[[  1.4  -4.9  -2.4   1.2  -5.6   1.4  -2.9  -3.9   0.8  -2.5   1.3   1.2]
 [-11.8  14.2  17.7 -12.6  12.9 -11.8  17.0  15.5 -12.7  17.8 -11.7 -11.7]
 [-40.2  49.8  51.1 -41.1  49.6 -40.2  51.0  50.6 -40.5  51.1 -39.3 -38.9]
 [ 40.6 -21.6 -33.4  41.5 -17.4  40.6 -31.7 -28.0  41.8 -33.2  41.0  41.4]]
|
[[-11.8  14.2  17.7 -12.6  12.9 -11.8  17.0  15.5 -12.7  17.8 -11.7 -11.7]
 [ 40.6 -21.6 -33.4  41.5 -17.4  40.6 -31.7 -28.0  41.8 -33.2  41.0  41.4]]

[[ -2.3  -9.4   6.9   7.4  14.3   7.8  -8.5 -17.4   7.0]
 [ 15.9 -19.5   5.4   6.1  10.4  41.5  38.2  -0.2 -31.8]
 [ -9.0 -24.9   2.0  -0.9  15.2  -1.0   1.1  -7.8  21.7]
 [-13.3  -4.6 -12.2  -8.4   1.5 -10.8   7.6  25.3   2.3]
 [-17.0 -19.4  -1.5  16.0   8.9  -7.7 -29.6   8.9  13.3]
 [-19.3  38.6 -24.6  14.9 -28.7  45.8 -12.8 -31.4  22.4]]
|
[[ 15.9 -19.5   5.4   6.1  10.4  41.5  38.2  -0.2 -31.8]
 [-13.3  -4.6 -12.2  -8.4   1.5 -10.8   7.6  25.3   2.3]
 [-19.3  38.6 -24.6  14.9 -28.7  45.8 -12.8 -31.4  22.4]]

[[-31.5  12.8 -15.4   8.3  -4.7  19.9   2.6 -18.9]
 [ 11.8 -11.6   9.4 -12.2   1.4   1.5  -2.7  -9.9]
 [  2.3   9.5 -29.5  18.7   6.4  -2.4  -2.7  21.7]
 [  0.9 -15.6  17.2 -36.2   5.0  -5.8   2.3   1.5]
 [  9.0   2.7   6.4   4.7 -58.6 -15.0   3.6  -1.6]
 [ 29.3   4.2  -5.5   4.2 -30.3 -38.7  18.2 -14.5]]
|
[[ 11.8 -11.6   9.4 -12.2   1.4   1.5  -2.7  -9.9]
 [  0.9 -15.6  17.2 -36.2   5.0  -5.8   2.3   1.5]
 [ 29.3   4.2  -5.5   4.2 -30.3 -38.7  18.2 -14.5]]

[[25.5 30.3  0.8  2.0]
 [ 0.1  0.6 55.9  2.1]
 [ 5.0  7.8 31.4 14.3]
 [ 0.0  0.0 58.6  0.0]
 [ 3.9 20.1 29.9  4.7]]
|
[[ 0.1  0.6 55.9  2.1]
 [ 0.0  0.0 58.6  0.0]]

[[-56.5   5.8  47.4  19.9 -57.9  -8.7 -53.8 -23.5 -45.3   4.6 -12.8  10.3
   -1.3   6.3 -54.9]
 [ 23.7   5.0  52.5  -6.1  28.1  -7.2  18.5 -12.8   6.8   3.1  -3.9  13.2
    1.8 -49.5  -2.5]]
|
[[ 23.7   5.0  52.5  -6.1  28.1  -7.2  18.5 -12.8   6.8   3.1  -3.9  13.2
    1.8 -49.5  -2.5]]

[[ 28.0 -10.1]
 [  7.4   7.3]
 [ 57.9   5.3]
 [ 28.2   0.5]
 [-11.4 -13.9]
 [ 53.1  18.8]
 [-35.6   4.5]
 [ 52.5   1.7]
 [ 14.4   4.5]]
|
[[ 7.4  7.3]
 [28.2  0.5]
 [53.1 18.8]
 [52.5  1.7]]

[[ 10.0   6.9   8.1  -8.8   3.5  -6.5   8.3  41.3  -3.3  -2.1  -8.2  -6.9]
 [ -9.0  11.5  11.1  21.2  -2.2 -29.2 -24.0  12.3  14.1  -0.3  -4.9   3.6]
 [  0.1  -0.5  -0.8   1.1  -2.2  -1.6  -0.4  -1.0   0.0  -0.9  -0.8   0.8]
 [ -1.0 -17.7 -16.8 -15.9   6.1  40.3  17.7 -49.7  -9.8   4.9  15.5  -0.7]]
|
[[ -9.0  11.5  11.1  21.2  -2.2 -29.2 -24.0  12.3  14.1  -0.3  -4.9   3.6]
 [ -1.0 -17.7 -16.8 -15.9   6.1  40.3  17.7 -49.7  -9.8   4.9  15.5  -0.7]]

[[ 41.3   1.3   4.0  -8.5  -0.3  -2.0 -54.9  -0.9]
 [  2.5   0.2  30.4  -1.1  -0.1  -6.4   0.0  -1.0]
 [  2.6  -6.8   2.2   2.8   0.3   1.9  -2.8   1.3]]
|
[[ 2.5  0.2 30.4 -1.1 -0.1 -6.4  0.0 -1.0]]

[[-23.2   1.8 -20.9  15.1  -1.7  46.7]
 [ -6.5 -22.6   2.0   3.7  13.3  12.0]
 [  0.4  -7.1  10.6  -9.0  38.5  22.1]
 [-27.2 -14.0 -25.1  17.1  -2.8  -1.3]
 [ 20.6  -7.7  11.4 -15.6 -10.7  31.8]
 [-16.2 -18.9 -12.5  26.0   5.3  27.1]
 [ 20.4  -4.1   9.7 -14.9  10.3 -38.3]]
|
[[ -6.5 -22.6   2.0   3.7  13.3  12.0]
 [-27.2 -14.0 -25.1  17.1  -2.8  -1.3]
 [-16.2 -18.9 -12.5  26.0   5.3  27.1]]
---
[[-34.9 -13.9   4.4  44.5 -23.4  34.3]
 [ -0.3  -0.5  -0.9   0.2   0.6  -1.0]]
|
[[-34.9   4.4 -23.4]
 [ -0.3  -0.9   0.6]]

[[ 18.6  28.4 -33.2 -20.8   6.4  18.7 -33.6  -2.5  11.7  17.9]
 [-23.2 -20.5  24.8 -31.9  52.0  56.8  -6.1 -45.4   6.5  -0.9]
 [-13.8 -30.0 -34.1  24.4  -1.8  14.4  -0.6  -3.3  19.6 -21.4]]
|
[[ 18.6 -33.2   6.4 -33.6  11.7]
 [-23.2  24.8  52.0  -6.1   6.5]
 [-13.8 -34.1  -1.8  -0.6  19.6]]

[[ 11.3  14.2  47.7   5.1  20.2  10.6   4.8 -30.3 -33.1 -11.0]
 [ -7.9  -2.3  16.7 -10.2  16.6  -8.6  23.9   1.5 -23.3  -2.8]
 [ 29.3  26.6  -7.3   9.6  -5.3 -16.5  18.3  16.7  14.7  22.7]
 [  3.1  24.7 -40.0 -33.6  19.7   3.8 -18.8  37.3  16.6  21.7]
 [  0.3  -5.5 -18.4   1.6  -2.1 -13.5  14.8  11.8  -2.7   0.3]
 [ -5.1 -13.5  -5.3   8.2  29.9  13.8  23.2   0.6   2.6  -6.4]
 [ 30.5  32.1  12.4  17.1  -5.2 -31.6  12.0  13.8 -26.2 -10.9]
 [ 18.2  19.0 -30.2  15.6  -1.6 -15.9  -7.9  38.0   2.1 -10.0]
 [  9.4  19.2 -48.8  -9.3  12.9 -14.7   7.0  28.2  26.0  18.1]]
|
[[ 11.3  47.7  20.2   4.8 -33.1]
 [ -7.9  16.7  16.6  23.9 -23.3]
 [ 29.3  -7.3  -5.3  18.3  14.7]
 [  3.1 -40.0  19.7 -18.8  16.6]
 [  0.3 -18.4  -2.1  14.8  -2.7]
 [ -5.1  -5.3  29.9  23.2   2.6]
 [ 30.5  12.4  -5.2  12.0 -26.2]
 [ 18.2 -30.2  -1.6  -7.9   2.1]
 [  9.4 -48.8  12.9   7.0  26.0]]

[[ -2.5  15.7   0.8 -35.1   9.0  -1.5 -21.6  18.9]
 [  2.9   5.7   9.8  -0.3  -1.2  -3.2 -10.3   3.7]
 [ 34.7  40.3  19.9  18.8 -15.1 -32.6  14.6   1.1]
 [  1.0   5.4 -53.2  14.8 -25.3 -32.0 -10.5  33.3]
 [ 20.8  30.0  -0.6  -6.5   1.7 -11.8  16.9   1.1]
 [ 14.0  19.5   3.8  -2.8  26.9  15.2  13.2  -6.3]
 [  9.9   7.7 -11.0  27.3  -3.7 -15.2   8.5   7.7]
 [-20.6 -20.8  -1.2  -3.8  15.9  10.9  -0.2   1.0]
 [ 19.5  13.2  -7.9  32.6 -10.4 -24.0   9.5  20.1]
 [  8.3   7.0  15.1   8.4  14.9  -5.2  30.0  -6.4]]
|
[[ -2.5   0.8   9.0 -21.6]
 [  2.9   9.8  -1.2 -10.3]
 [ 34.7  19.9 -15.1  14.6]
 [  1.0 -53.2 -25.3 -10.5]
 [ 20.8  -0.6   1.7  16.9]
 [ 14.0   3.8  26.9  13.2]
 [  9.9 -11.0  -3.7   8.5]
 [-20.6  -1.2  15.9  -0.2]
 [ 19.5  -7.9 -10.4   9.5]
 [  8.3  15.1  14.9  30.0]]

[[-23.8 -21.1  -1.3  -4.2]
 [ -8.5   0.5   2.5  16.2]
 [ 21.7  -1.7   7.2   0.1]
 [ 33.7  11.2 -16.4 -11.1]
 [-21.6  20.0   0.0 -23.2]
 [ 21.6  -9.3 -15.8 -10.2]
 [ 33.0   0.5  14.0  14.5]
 [-53.5   8.4  13.6  -3.9]
 [-13.6  -4.9  -7.2  -2.4]]
|
[[-23.8  -1.3]
 [ -8.5   2.5]
 [ 21.7   7.2]
 [ 33.7 -16.4]
 [-21.6   0.0]
 [ 21.6 -15.8]
 [ 33.0  14.0]
 [-53.5  13.6]
 [-13.6  -7.2]]

[[ -2.7   1.0  -8.6  -1.5  -4.7 -22.3   4.4  -7.7   6.2]
 [  0.9  12.0 -14.6   3.7   1.8   9.4  -6.9  -8.5   2.8]
 [  8.2  -1.7 -12.6  -6.3 -12.7 -38.6  -8.7   8.5  12.9]
 [  3.7  10.2   5.0  13.3 -21.6 -22.2  -8.4  14.6   0.1]
 [ -0.6   9.6 -12.7  -0.3 -19.7  18.0 -14.4  -8.5  11.9]
 [ -1.6  22.5   3.9   0.4 -15.3  45.6   4.4  -3.7   6.2]
 [-12.7   4.8  -1.1   0.9  -9.2 -44.8  13.8  -1.2   3.3]
 [ -0.7  -6.9  -4.6  -0.3   0.9 -37.5  -1.9  -9.1 -11.9]
 [-15.0   7.4   4.7  -8.2  10.1 -13.0   7.3 -10.8  10.4]]
|
[[ -2.7  -8.6  -4.7   4.4   6.2]
 [  0.9 -14.6   1.8  -6.9   2.8]
 [  8.2 -12.6 -12.7  -8.7  12.9]
 [  3.7   5.0 -21.6  -8.4   0.1]
 [ -0.6 -12.7 -19.7 -14.4  11.9]
 [ -1.6   3.9 -15.3   4.4   6.2]
 [-12.7  -1.1  -9.2  13.8   3.3]
 [ -0.7  -4.6   0.9  -1.9 -11.9]
 [-15.0   4.7  10.1   7.3  10.4]]
